Below are the code and all the weights of a small trained network. Each question names an input and a class and asks about switching units off, where a switched-off unit gives its printed mean instead of its output.

import numpy as np


def w(rows, s, z=0):
    codes = np.array(rows[::2]) - 128.0
    scale = np.full(codes.shape[1], s)
    scale[-1] = z or s
    return codes * scale


def f(y):
    return np.maximum(y, 0)


def log_softmax(a):
    a = a - a.max(-1, keepdims=True)
    return a - np.log(np.exp(a).sum(-1, keepdims=True))


def net(x, mask):
    res = np.array(x, float).reshape(1, 5) / 4 @ E
    y = f(res @ A[0][:, :-1].T + A[0][:, -1])
    res = res + np.where(mask, y, B[0][:, -1]) @ B[0][:, :-1]
    return log_softmax(res[-1] @ U[:, :-1].T + U[:, -1])


A, B = {}, {}
E = w([
[127,128,130,129],'x0',
[130,126,126,129],'x1',
[202,97,250,144],'x2',
[120,129,134,127],'x3',
[133,199,155,217],'x4',
],0.012)
A[0] = w([
[39,75,35,43,227],'neuron 0',
[83,248,53,221,134],'neuron 1',
[111,37,31,70,200],'neuron 2',
[175,51,189,1,174],'neuron 3',
[36,226,10,228,254],'neuron 4',
[195,102,247,67,130],'neuron 5',
[193,153,195,220,96],'neuron 6',
[109,201,142,248,135],'neuron 7',
[246,11,249,176,168],'neuron 8',
[240,173,251,246,90],'neuron 9',
[78,177,65,236,135],'neuron 10',
],0.009,0.0065)
B[0] = w([
[41,179,44,48,231],'neuron 0',
[219,96,32,224,199],'neuron 1',
[35,130,75,38,212],'neuron 2',
[190,11,156,24,222],'neuron 3',
[111,98,34,220,243],'neuron 4',
[238,104,233,112,211],'neuron 5',
[95,240,166,174,187],'neuron 6',
[189,206,142,254,188],'neuron 7',
[179,146,234,42,253],'neuron 8',
[63,215,221,167,228],'neuron 9',
[197,159,38,218,182],'neuron 10',
],0.009,0.014)
U = w([
[46,193,57,59,254],'0',
[224,53,223,32,74],'1',
[216,153,63,254,51],'2',
[171,254,237,214,50],'3',
],0.0095,0.0071)

Each question gives the input, the list of numbers given to net, and the class t.
The units are the neurons (one row each of A and B). Each row of codes is followed by its name. A weight is (code - 128) times the scale printed after its matrix; where a second scale follows, it is the last column's (A, B and U).
mask holds one flag per neuron, in row order. A switched-off neuron (its flag False) gives its mean, the last column of its row in B, instead of its output. The means were averaged over made-up inputs and are rounded, as every weight is.
A unit's drop is (log p(t) with every unit on - log p(t) with that unit switched off) / (log p(t) with every unit on - log p(t) with every unit switched off).
The circuit of an input: a set's keep is (log p(t) with only the set's units on - log p(t) with every unit switched off) / (log p(t) with every unit on - log p(t) with every unit switched off). Starting from all 11 units, units are removed one at a time, each time the one whose removal leaves the highest keep (on an exact tie, the one counted first), for as long as the keep stays at least 0.8.
circuit, biggest first: the units of the circuit, biggest drop first
most important unit: the unit with the biggest drop
k most important neurons: the k neurons with the biggest drops, biggest first
drop when u is switched off: that unit's drop, to one decimal
input [6,-6,4,-7,0], class 1: most important unit : neuron 7
input [6,0,2,-4,0], class 1: circuit, biggest first : neuron 7; neuron 4
input [1,5,6,-3,0], class 1: 3 most important neurons : neuron 8; neuron 3; neuron 7
input [3,1,0,0,6], class 2: 2 most important neurons : neuron 1; neuron 8
input [1,8,0,-1,5], class 2: 2 most important neurons : neuron 8; neuron 1
input [8,-4,0,4,2], class 2: 3 most important neurons : neuron 8; neuron 9; neuron 5
input [-6,-7,-7,1,1], class 2: 2 most important neurons : neuron 1; neuron 4
input [3,1,0,-4,-1], class 0: 3 most important neurons : neuron 5; neuron 8; neuron 3
input [7,8,1,-6,0], class 1: drop when neuron 0 is switched off : 0.3
input [-4,1,3,-6,0], class 1: drop when neuron 7 is switched off : 0.3
